Rows and roughly how far along a hidden order each lies, from 0 to 15:
In the rows, zero is written as 100.
[98,105,117,82,100,126,200,95,85,130,126,84,44,94,100,119,117,81,120,114,87,93,103,100,63,130,79,71,100,104,76,126] | 2
[101,102,101,104,106,98,53,108,100,80,84,102,88,102,101,96,100,100,94,103,103,90,97,98,104,90,112,113,101,100,109,80] | 4
[101,101,110,100,96,110,154,104,100,93,100,100,105,100,99,100,95,97,86,98,100,84,99,92,104,95,110,99,100,101,100,94] | 3
[99,102,101,94,105,112,32,107,100,88,92,94,113,97,98,100,86,102,103,101,103,78,99,94,108,99,113,107,97,102,102,86] | 4
[102,101,96,97,102,115,94,103,101,106,95,100,109,101,98,95,102,104,94,97,101,90,98,96,95,105,101,99,99,98,103,95] | 0
[104,98,97,95,92,117,10,89,104,100,112,97,96,101,97,111,91,96,103,88,99,130,96,100,85,73,88,108,98,90,95,98] | 12
[99,99,103,105,97,94,63,103,102,91,99,104,81,106,101,102,99,101,100,102,104,96,101,96,109,101,101,109,99,95,102,95] | 0
[103,109,104,104,57,111,57,94,101,43,93,105,0,106,93,109,106,105,114,119,86,55,106,96,71,94,98,116,111,97,97,92] | 15
[101,103,106,98,99,101,73,101,109,55,98,100,58,102,100,94,92,107,89,95,102,92,98,101,103,98,95,107,102,106,101,92] | 5
[96,100,94,107,102,89,29,103,103,109,91,107,122,100,101,97,96,105,98,97,103,82,98,93,98,91,106,121,98,100,100,89] | 1
[94,100,105,93,117,103,95,99,93,115,98,78,108,105,100,99,95,98,96,96,91,136,99,99,91,94,98,91,102,104,95,101] | 10
[101,101,94,100,97,111,53,105,108,98,104,99,115,99,101,99,101,101,103,100,103,100,100,91,106,101,101,106,100,97,104,103] | 1
[103,101,99,102,97,86,88,102,104,96,91,90,68,100,102,99,100,105,95,96,103,111,101,95,104,81,106,108,98,98,97,88] | 3
[100,101,100,99,102,89,20,109,102,90,100,88,88,98,101,103,96,95,101,105,100,85,98,93,119,109,108,108,98,108,104,109] | 5
[102,99,99,94,99,104,82,98,97,64,98,95,119,100,100,99,100,100,106,108,95,88,98,89,117,82,97,110,100,96,102,111] | 5
[100,98,96,105,99,80,110,107,102,79,90,108,71,106,102,97,91,101,99,93,107,84,94,120,86,67,98,104,98,93,98,104] | 10
[103,100,109,94,98,97,136,104,103,105,97,88,93,103,99,88,97,96,90,95,104,119,100,90,131,98,109,88,101,97,96,111] | 8
[98,101,93,98,101,90,91,101,96,91,103,92,98,102,102,103,98,101,100,99,97,97,97,97,100,96,106,107,100,99,97,104] | 0
[101,101,93,109,105,93,107,96,100,126,95,109,80,103,99,93,88,112,93,104,102,131,99,99,130,100,97,89,99,97,95,98] | 8
[102,100,92,103,102,90,82,102,99,82,93,95,77,104,102,94,93,98,91,99,100,101,99,105,102,100,109,109,101,104,103,97] | 2
[99,102,97,101,97,98,63,109,101,88,95,104,123,100,100,94,91,101,88,102,104,111,99,85,119,94,108,95,101,101,102,97] | 2
[100,99,99,105,100,104,46,106,107,104,93,120,129,100,99,98,97,112,98,95,101,103,100,94,99,86,98,108,101,92,101,96] | 3
[100,95,101,106,91,96,34,106,102,92,97,106,124,101,101,96,95,104,100,96,105,92,98,100,99,90,101,98,100,110,105,95] | 1
[101,99,100,91,106,90,65,102,107,113,93,109,141,101,97,93,99,99,91,97,105,109,99,104,107,102,102,108,102,99,104,94] | 2
[102,100,109,103,88,106,75,103,99,87,94,100,162,104,100,99,97,95,100,105,101,111,101,92,109,96,97,112,99,104,96,85] | 5
[101,100,99,96,103,102,88,101,101,101,95,91,139,98,101,97,97,101,104,99,103,102,99,99,117,92,105,92,101,107,97,91] | 0
[98,99,98,100,102,107,76,104,104,91,96,103,125,103,97,96,96,101,90,95,104,100,99,100,102,105,111,97,99,102,111,88] | 0
[99,101,107,102,98,108,81,105,98,99,102,92,149,101,98,105,93,92,105,104,99,107,101,96,115,97,94,95,98,98,95,98] | 3
[99,102,99,91,103,121,115,103,103,117,100,89,63,97,97,102,97,99,94,96,99,98,99,101,97,89,92,93,100,97,101,97] | 4
[100,102,100,99,102,94,41,103,116,69,100,124,98,105,97,96,87,95,94,100,109,94,99,80,121,99,95,134,101,108,108,88] | 9
[99,100,104,100,106,117,123,101,105,108,100,94,92,101,104,98,102,97,110,96,99,86,99,98,101,104,103,103,99,111,96,103] | 3
